grid =
[[138 109 127 131 139 138 109 132 137 142]
 [127 114 118 117 108 142 127 137 137 134]
 [139 115 123 130 115 141 121 136 141 140]
 [119 134 136 125 147 115 127 121 117 119]
 [119 132 114 107 112 137 146 142 136 133]
 [128 104 135 121 129 136 107 137 136 136]
 [122 141 121 112 133 140 143 137 133 136]
 [133 143 121 126 135 136 142 134 134 137]
 [135 141 121 130 134 131 137 134 133 134]
 [127 143 122 133 110 127 142 121 122 121]
 [118 143 129 137 136 109 133 110 110 111]
 [129 106 148 122 136 136 109 130 135 133]]
Indices start at 1.
The bottom-right entry -> 133
Read off the entry at row 3, column 1.
Answer: 139
The entry at row 3, column 2 -> 115
Read off the entry at row 2, column 1.
Answer: 127
The entry directly above 106: 143
Read off the entry at row 1, column 2.
Answer: 109
Read off the entry in row 2 and column 3.
Answer: 118
Read off the bottom-left entry.
Answer: 129
The entry just right of the largest entry -> 122
The entry at row 1, column 3: 127
The bottom entry of the column that holds the smallest entry is 106
The top-left entry is 138
Read off the entry directly above the smallest entry.
Answer: 132
The entry directly below the smallest entry is 141
Read off the entry in the top-right corner.
Answer: 142
The bottom entry of the column that holds the largest entry is 148
The entry in row 3 and column 3 -> 123
Read off the entry directly above the largest entry.
Answer: 129

Questions about the array below. Indices start at 1.
1) Give the entry in row 1 and column 3.
2) Give the bottom-right entry.
3) Give the entry at row 3, column 2.
4) Give the entry at row 1, column 1.
5) Give the entry in row 2 and column 1.
6) Give the entry in the top-right corner.
7) Give the entry at row 1, column 2.
8) Give the entry in row 3 and column 1.
[[112 147 136 112 115 136 125 109 128]
 [121 142 146 101 104 145 130 107 120]
 [113 147 136 114 115 136 125 108 129]
 [118 145 140 112 109 142 121 101 127]
 [113 146 138 109 113 137 129 112 126]
 [121 142 146 102 104 146 129 105 121]
 [113 146 137 109 113 136 127 110 126]
 [112 146 138 110 114 136 128 111 127]
 [113 146 138 108 112 137 130 113 126]
 [115 145 140 106 110 139 130 110 124]
 [118 143 144 104 106 143 130 108 123]
 [113 146 139 108 113 137 129 111 126]
 [121 141 146 101 104 146 130 106 122]
 [113 146 137 113 114 136 126 110 129]
 [119 144 141 111 109 143 122 100 127]
 [113 146 139 107 113 136 130 112 125]]
1) 136
2) 125
3) 147
4) 112
5) 121
6) 128
7) 147
8) 113

[[126 127 106 117 108 120 127 133]
 [119 122 116 131 138 142 146 127]
 [128 127 129 130 128 127 126 131]
 [129 124 118 128 123 133 120 127]
 [142 118 123 153 144 125 154 124]
 [126 133 148 131 137 118 140 134]
 [111 135 124 120 103 154 101 125]
 [127 125 132 133 128 125 125 136]
 [129 115 113 135 118 134 106 137]
 [142 126 141 141 144 138 126 124]]
The entry in the bottom-left corner: 142
The second entry on the main diagonal is 122
Give the entry in the top-left corner.
126
The 3rd entry on the diagonal from the top-right corner -> 127
Give the 3rd entry from the end, reading row by row.
138
Give the entry in the bottom-right corner.
124
Give the top entry of the column that holds the smallest entry.
127
The largest entry in the first row -> 133
The second smallest entry: 103
Give the fifth entry in reading order.
108
The entry directly above 116: 106
Give the largest entry in the last column.
137
Give the last entry in the row that holds the smallest entry.
125
The largest entry in the last row: 144
The second entry in reading order is 127
Give the 3rd entry on the main diagonal.
129
Give the entry just left of the smallest entry.
154
Give the entry directly above the smallest entry.
140

Questions about the grid below. Rows and columns are numbered from 1.
1) Report the bottom-left entry.
2) Report the top-right entry.
3) Report the entry just left of the smallest entry.
4) Report the entry at row 2, column 1.
5) Report the entry in row 2 and column 2.
6) Report the entry at row 3, column 1.
7) Report the entry in row 2 and column 3.
8) Report the entry directly below 112.
[[127 130 132 138 128 152]
 [126 131 131 137 129 155]
 [122 130 124 131 121 150]
 [133 124 131 129 129 100]
 [132 129 133 128 139 125]
 [133 126 134 132 133 112]
 [130 126 134 139 127 126]
 [130 124 133 138 123 117]
 [126 124 124 129 116 119]
 [128 126 132 140 122 136]
 [124 130 121 120 124 137]
 [126 130 130 137 127 154]
 [126 134 127 124 135 153]
 [130 128 135 138 132 137]
 [132 129 129 120 137 114]
 [126 129 122 116 128 123]]
1) 126
2) 152
3) 129
4) 126
5) 131
6) 122
7) 131
8) 126

Read these off the matrix that follows. Rows and columns are numbered from 1.
1) Find the entry at row 1, column 3.
2) Find the entry in row 1 and column 1.
3) Find the entry in the top-right corner.
4) Find the largest entry.
5) Find the entry at row 1, column 2.
6) Find the entry in row 3 and column 2.
7) Find the entry in row 2 and column 3.
8) Find the entry directly below the smallest entry.
[[127 102 134 133 103 106 103 139 134 108 139 116]
 [137 151 136 137 124 145 141 117 108 139 120 150]
 [123 127 137 132 108 118 126 146 131 113 119 140]
 [122 124 137 116 129 109 137 138 148 117 145 131]
 [144 105 136 124 111 144 113 114 114 142 134 120]
 [138 150 126 129 150 120 155 121 134 124 143 126]
 [132 106 143 114 112 131 113 118 118 129 142 120]]
1) 134
2) 127
3) 116
4) 155
5) 102
6) 127
7) 136
8) 151

[[136 140 128 121 143 108 140 137 111 120 138 132 136 135 142]
 [129 116 121 140 131 127 119 113 127 126 133 103 135 129 135]
 [124 110 122 124 145 106 120 124 125 136 125 123 141 120 145]
 [132 112 146 128 142 122 139 138 125 123 138 123 115 116 132]
 [154 129 134 126 130 142 128 144 144 122 135 119 136 131 135]
 [124 102 116 142 138 138 124 136 118 141 125 103 142 145 131]
 [135 114 139 118 128 145 128 114 124 116 133 121 116 155 113]]
Which number is the entry in the bottom-left corner?
Answer: 135
Which number is the top-right entry?
Answer: 142
The largest entry in the last column: 145
Which number is the second largest entry?
Answer: 154
Which number is the top-left entry?
Answer: 136
The last entry of the smallest entry's row is 131
The top entry of the column that holds the smallest entry -> 140
The last entry, reading row by row -> 113
The entry directly above the centre entry is 124
The entry just left of the smallest entry: 124
The fourth entry, reading row by row is 121
Which number is the third entry on the main diagonal?
Answer: 122
Which number is the third entry on the diagonal from the top-right corner?
Answer: 141
The entry just right of 137 -> 111
Which number is the entry just left of the largest entry?
Answer: 116
Which number is the entry directly below the centre entry?
Answer: 144
Which number is the smallest entry in the first row?
Answer: 108
The fifth entry from the end, reading row by row -> 133
The entry at the centre -> 138
Which number is the 4th-last entry, reading row by row?
Answer: 121
Which number is the bottom entry of the column that holds the largest entry?
Answer: 155
The entry just right of the smallest entry is 116
The entry directly above 110 is 116
Which number is the entry directly above the smallest entry?
Answer: 129
Which number is the entry directly below 108?
Answer: 127
The 2nd entry on the diagonal from the top-right corner is 129

Questions about the matrix below. Rows and columns are numbered from 1.
1) The entry at row 1, column 2?
2) The top-left entry?
3) The entry at row 3, column 3?
4) The entry directly above the largest entry?
5) The entry at row 3, column 1?
6) The entry just right of the largest entry?
117  126  141  108  126  145  134  136  139  139  131  128  110  121
118  140  143  126  141  144  143  132  143  150  141  119  126  108
119  138  141  122  132  147  136  135  141  147  138  124  120  115
1) 126
2) 117
3) 141
4) 139
5) 119
6) 141
